Below are the code and all the weights of a small trained network. Each question names an input and a class and asks about switching units off, where a switched-off unit gives its printed mean instead of its output.

import numpy as np


def w(rows, s, z=0):
    codes = np.array(rows[::2]) - 128.0
    scale = np.full(codes.shape[1], s)
    scale[-1] = z or s
    return codes * scale


def f(y):
    return y / 2 * (1 + np.tanh(0.7978845608 * (y + 0.044715 * y**3)))


def log_softmax(a):
    a = a - a.max(-1, keepdims=True)
    return a - np.log(np.exp(a).sum(-1, keepdims=True))


def net(x, mask):
    res = np.array(x, float).reshape(1, 7) / 4 @ E
    y = f(res @ A[0][:, :-1].T + A[0][:, -1])
    res = res + np.where(mask, y, B[0][:, -1]) @ B[0][:, :-1]
    return log_softmax(res[-1] @ U[:, :-1].T + U[:, -1])


A, B = {}, {}
E = w([
[110,118,137,126,131,101,111,133,145,127,125],'x0',
[220,156,213,163,229,2,183,26,35,158,31],'x1',
[142,139,114,107,140,115,123,149,147,151,118],'x2',
[128,198,46,248,116,52,101,59,108,212,203],'x3',
[176,114,123,148,108,123,132,153,140,141,134],'x4',
[137,245,227,136,186,89,113,196,152,37,209],'x5',
[118,141,95,96,150,134,176,147,116,124,135],'x6',
],0.0093)
A[0] = w([
[127,144,144,142,144,151,108,162,160,64,150,107],'n1',
[110,158,112,111,98,170,111,151,153,97,167,225],'n2',
[90,137,76,163,103,123,115,126,116,168,153,133],'n3',
[119,245,133,188,154,99,114,136,149,114,221,2],'n4',
[88,88,89,131,121,143,136,109,184,134,127,200],'n5',
[122,123,95,153,151,80,170,95,98,145,123,174],'n6',
[133,92,130,79,105,162,133,155,169,100,132,229],'n7',
[153,82,118,147,133,89,149,87,91,154,58,137],'n8',
[171,165,171,110,133,110,139,114,147,70,77,118],'n9',
],0.012,0.005)
B[0] = w([
[97,211,91,175,161,72,62,210,82,80,166,199],'n1',
[159,160,2,135,181,94,37,118,215,102,190,239],'n2',
[181,152,93,133,47,96,119,64,128,127,245,196],'n3',
[120,40,198,132,125,199,156,172,197,125,60,253],'n4',
[188,95,62,88,91,141,126,46,235,143,173,198],'n5',
[93,131,100,134,189,92,87,207,81,165,100,204],'n6',
[79,98,46,235,150,131,116,150,123,103,143,238],'n7',
[114,118,101,164,154,59,110,233,142,170,66,223],'n8',
[159,120,197,34,127,55,237,124,103,136,145,191],'n9',
],0.0099,0.015)
U = w([
[108,56,71,156,124,254,107,133,199,81,110,255],'0',
[104,217,62,190,188,89,67,168,99,120,114,59],'1',
[105,29,155,121,165,168,180,165,115,163,26,211],'2',
[152,152,181,87,152,96,224,148,75,118,167,27],'3',
[169,177,75,115,101,125,122,56,135,161,193,38],'4',
],0.0091,0.0035)

Each question gives the input, the list of numbers given to net, and the class t.
The units are the neurons (one row each of A and B). Each row of codes is followed by its name. A weight is (code - 128) times the scale printed after its matrix; where a second scale follows, it is the last column's (A, B and U).
mask holds one flag per neuron, in row order. A switched-off neuron (its flag False) gives its mean, the last column of its row in B, instead of its output. The means were averaged over made-up inputs and are rounded, as every weight is.
A unit's drop is (log p(t) with every unit on - log p(t) with that unit switched off) / (log p(t) with every unit on - log p(t) with every unit switched off).
The circuit of an input: a set's keep is (log p(t) with only the set's units on - log p(t) with every unit switched off) / (log p(t) with every unit on - log p(t) with every unit switched off). Starting from all 9 units, units are removed one at a time, each time the one whose removal leaves the highest keep (on an exact tie, the one counted first), for as long as the keep stays at least 0.8.
circuit, biggest first: the units of the circuit, biggest drop first
most important unit: the unit with the biggest drop
k most important neurons: the k neurons with the biggest drops, biggest first
drop when u is switched off: that unit's drop, to one decimal
input [-2,7,-8,-3,-1,-2,-5], class 2: most important neuron	[n8]
input [-5,0,0,3,4,-2,-1], class 4: 2 most important neurons	[n4 n1]
input [7,6,0,-2,3,1,1], class 3: 3 most important neurons	[n4 n9 n7]
input [-8,4,4,5,3,1,0], class 2: 3 most important neurons	[n2 n1 n4]
input [7,1,3,-6,3,7,-7], class 3: 2 most important neurons	[n9 n8]
input [-4,7,0,-8,-2,2,-8], class 3: 2 most important neurons	[n9 n4]
input [5,-2,-5,8,4,0,0], class 4: 2 most important neurons	[n3 n7]
input [-3,-6,8,-3,-5,2,5], class 1: 2 most important neurons	[n4 n1]
input [-6,2,7,1,-3,2,-4], class 2: circuit, biggest first	[n2 n1]
input [-7,5,3,1,0,8,2], class 2: 2 most important neurons	[n4 n3]
input [-8,4,-2,1,-2,8,1], class 2: 3 most important neurons	[n4 n3 n2]
input [8,0,-5,7,5,-6,-8], class 4: 4 most important neurons	[n3 n5 n1 n7]
input [0,-6,3,0,6,1,-1], class 1: 4 most important neurons	[n4 n1 n2 n7]
input [-7,-7,3,-3,1,8,-4], class 1: most important unit	n1
input [7,7,3,0,7,-3,7], class 2: 2 most important neurons	[n2 n1]
input [1,-6,7,4,1,2,6], class 0: 2 most important neurons	[n4 n9]
input [-1,4,4,1,-7,6,-2], class 2: drop when n4 is switched off	0.5
input [-3,-7,1,-8,8,4,5], class 1: drop when n1 is switched off	0.4
input [8,0,-4,4,-3,-4,-5], class 4: drop when n2 is switched off	0.0
input [0,-8,-1,5,7,6,5], class 0: drop when n4 is switched off	4.5
input [2,1,8,4,0,7,6], class 2: circuit, biggest first	[n4]
